Here is a tiny trained network, its code and every weight. The questions are about switching its units off for an input and a target symbol, where a switched-off unit gives its printed mean instead of its output.

import numpy as np


def w(rows, s, z=0):
    codes = np.array(rows[::2]) - 128.0
    scale = np.full(codes.shape[1], s)
    scale[-1] = z or s
    return codes * scale


def norm(h):
    return h / np.sqrt((h * h).mean(-1, keepdims=True) + 1e-5)


def f(y):
    return np.maximum(y, 0)


def softmax(a):
    e = np.exp(a - a.max(-1, keepdims=True))
    return e / e.sum(-1, keepdims=True)


def log_softmax(a):
    a = a - a.max(-1, keepdims=True)
    return a - np.log(np.exp(a).sum(-1, keepdims=True))


def net(x, mask):
    ids = ['Γαεμστ'.index(c) for c in x.split()]
    T = len(ids)
    res = E[ids] + P[:T]
    r = norm(res)
    for j in range(3):
        rows = slice(3 * j, 3 * j + 3)
        q, k, v = (r @ M[0][rows].T for M in (Q, K, V))
        z = softmax(np.where(np.tri(T) > 0, q @ k.T / 3**0.5, -1e9)) @ v
        o = O[0][rows]
        res = res + np.where(mask[j], z, o[:, -1]) @ o[:, :-1]
    y = f(norm(res) @ A[0][:, :-1].T + A[0][:, -1])
    res = res + np.where(mask[3:7], y, B[0][:, -1]) @ B[0][:, :-1]
    return log_softmax(norm(res)[-1] @ U[:, :-1].T + U[:, -1])


Q, K, V, O, A, B = {}, {}, {}, {}, {}, {}
E = w([
[200,43,216,170,86,176],'Γ',
[60,62,165,128,67,111],'α',
[58,185,45,134,96,108],'ε',
[107,107,115,255,71,155],'μ',
[157,104,34,86,90,114],'σ',
[73,151,196,66,138,165],'τ',
],0.0093)
P = w([
[99,115,80,102,161,245],'0',
[135,148,133,122,181,147],'1',
[110,98,115,126,226,148],'2',
[116,100,131,122,157,52],'3',
[183,177,153,122,128,74],'4',
[130,174,132,112,76,131],'5',
[52,93,90,108,95,98],'6',
[94,100,87,101,161,197],'7',
],0.012)
Q[0] = w([
[190,188,114,165,229,114],'h1',
[70,9,70,129,241,215],'h1',
[161,54,203,88,164,63],'h1',
[56,19,60,148,255,209],'h2',
[224,167,117,158,236,113],'h2',
[115,82,114,171,82,52],'h2',
[96,110,67,66,62,190],'h3',
[187,89,90,136,119,229],'h3',
[125,69,76,113,198,80],'h3',
],0.0089)
K[0] = w([
[93,77,140,97,159,220],'h1',
[145,183,142,91,13,196],'h1',
[121,149,76,150,175,154],'h1',
[154,187,130,97,8,186],'h2',
[81,108,121,111,135,190],'h2',
[179,187,163,76,174,119],'h2',
[107,95,122,126,70,101],'h3',
[88,108,92,109,130,134],'h3',
[146,130,132,145,102,193],'h3',
],0.013)
V[0] = w([
[150,208,91,160,166,108],'h1',
[187,138,65,2,126,93],'h1',
[122,136,82,134,132,107],'h1',
[200,144,152,185,104,135],'h2',
[172,69,50,128,64,128],'h2',
[44,115,107,171,75,123],'h2',
[144,156,107,191,221,138],'h3',
[94,179,131,105,152,81],'h3',
[113,97,85,118,82,145],'h3',
],0.0088)
O[0] = w([
[125,232,83,203,158,167,32],'h1',
[192,165,183,47,200,82,83],'h1',
[145,130,138,171,123,84,139],'h1',
[181,175,194,177,83,188,2],'h2',
[218,152,96,184,40,25,156],'h2',
[38,100,119,179,104,79,225],'h2',
[156,88,76,169,113,226,64],'h3',
[88,80,85,153,214,141,64],'h3',
[173,204,139,129,149,3,230],'h3',
],0.0063,0.0031)
A[0] = w([
[113,117,117,77,115,108,26],'n1',
[116,64,147,152,160,82,21],'n2',
[95,171,2,89,126,100,47],'n3',
[73,195,142,91,103,121,252],'n4',
],0.0098,0.0024)
B[0] = w([
[180,229,153,100,182,117,185],'n1',
[124,213,197,142,60,176,195],'n2',
[179,145,254,177,154,104,251],'n3',
[137,131,117,154,127,232,254],'n4',
],0.0066,0.0054)
U = w([
[225,113,181,142,91,188,67],'Γ',
[73,119,158,109,96,46,67],'α',
[131,197,155,238,202,119,28],'ε',
[136,132,2,204,113,129,252],'μ',
[207,165,65,112,152,69,235],'σ',
[126,147,86,92,190,175,234],'τ',
],0.0089,0.003)

Each question gives the input, a string of symbols that net reads in full, and the target symbol t.
The units are the heads (3 rows each of Q, K, V and O) and the neurons (one row each of A and B). Each row of codes is followed by its name. A weight is (code - 128) times the scale printed after its matrix; where a second scale follows, it is the last column's (O, A, B and U).
mask holds one flag per unit, heads first, then neurons. A switched-off unit (its flag False) gives its mean, the last column of its rows in O or B, instead of its output. The means were averaged over made-up inputs and are rounded, as every weight is.
A unit's drop is (log p(t) with every unit on - log p(t) with that unit switched off) / (log p(t) with every unit on - log p(t) with every unit switched off).
The circuit of an input: a set's keep is (log p(t) with only the set's units on - log p(t) with every unit switched off) / (log p(t) with every unit on - log p(t) with every unit switched off). Starting from all 7 units, units are removed one at a time, each time the one whose removal leaves the highest keep (on an exact tie, the one counted first), for as long as the keep stays at least 0.8.
circuit, biggest first: the units of the circuit, biggest drop first
unit that matters most: the unit with the biggest drop
top k neurons: the k neurons with the biggest drops, biggest first
which heads matter: for each layer, one digit per head in row order, 1 if its drop is at least 0.15 and else 0, layers parted by /
input σ α μ μ σ α α Γ, target α: which heads matter	011
input τ τ α, target τ: circuit, biggest first	[h2]
input τ α Γ σ ε α τ μ, target α: circuit, biggest first	[h1; h3]
input μ ε μ α α ε τ σ, target ε: which heads matter	000
input α α Γ μ σ Γ μ, target σ: circuit, biggest first	[h2; h1]
input σ Γ Γ τ, target τ: circuit, biggest first	[n3; h2]
input α ε α Γ, target ε: which heads matter	100
input τ Γ σ τ Γ σ τ τ, target σ: which heads matter	110
input α ε Γ μ μ, target μ: circuit, biggest first	[h1; n3]
input τ τ ε μ μ, target μ: circuit, biggest first	[h3; n3]
input α ε τ, target α: circuit, biggest first	[h2; h1]
input Γ ε α, target Γ: circuit, biggest first	[h2; h3]
input ε α τ ε α, target τ: circuit, biggest first	[h2; h3]
input τ ε α μ Γ α μ, target Γ: circuit, biggest first	[h2]
input Γ σ ε, target Γ: circuit, biggest first	[h2; h3; h1]
input ε α ε ε α ε ε, target ε: circuit, biggest first	[n3; n4]
input Γ σ α, target Γ: which heads matter	010
input α μ ε Γ τ μ ε τ, target μ: which heads matter	110
input α α ε ε ε α σ σ, target α: which heads matter	110
input Γ μ ε ε μ Γ, target ε: which heads matter	111
input μ μ Γ ε, target μ: unit that matters most	h1
input μ ε τ α σ, target τ: which heads matter	010
input τ σ α α μ, target α: top 2 neurons	[n4; n2]
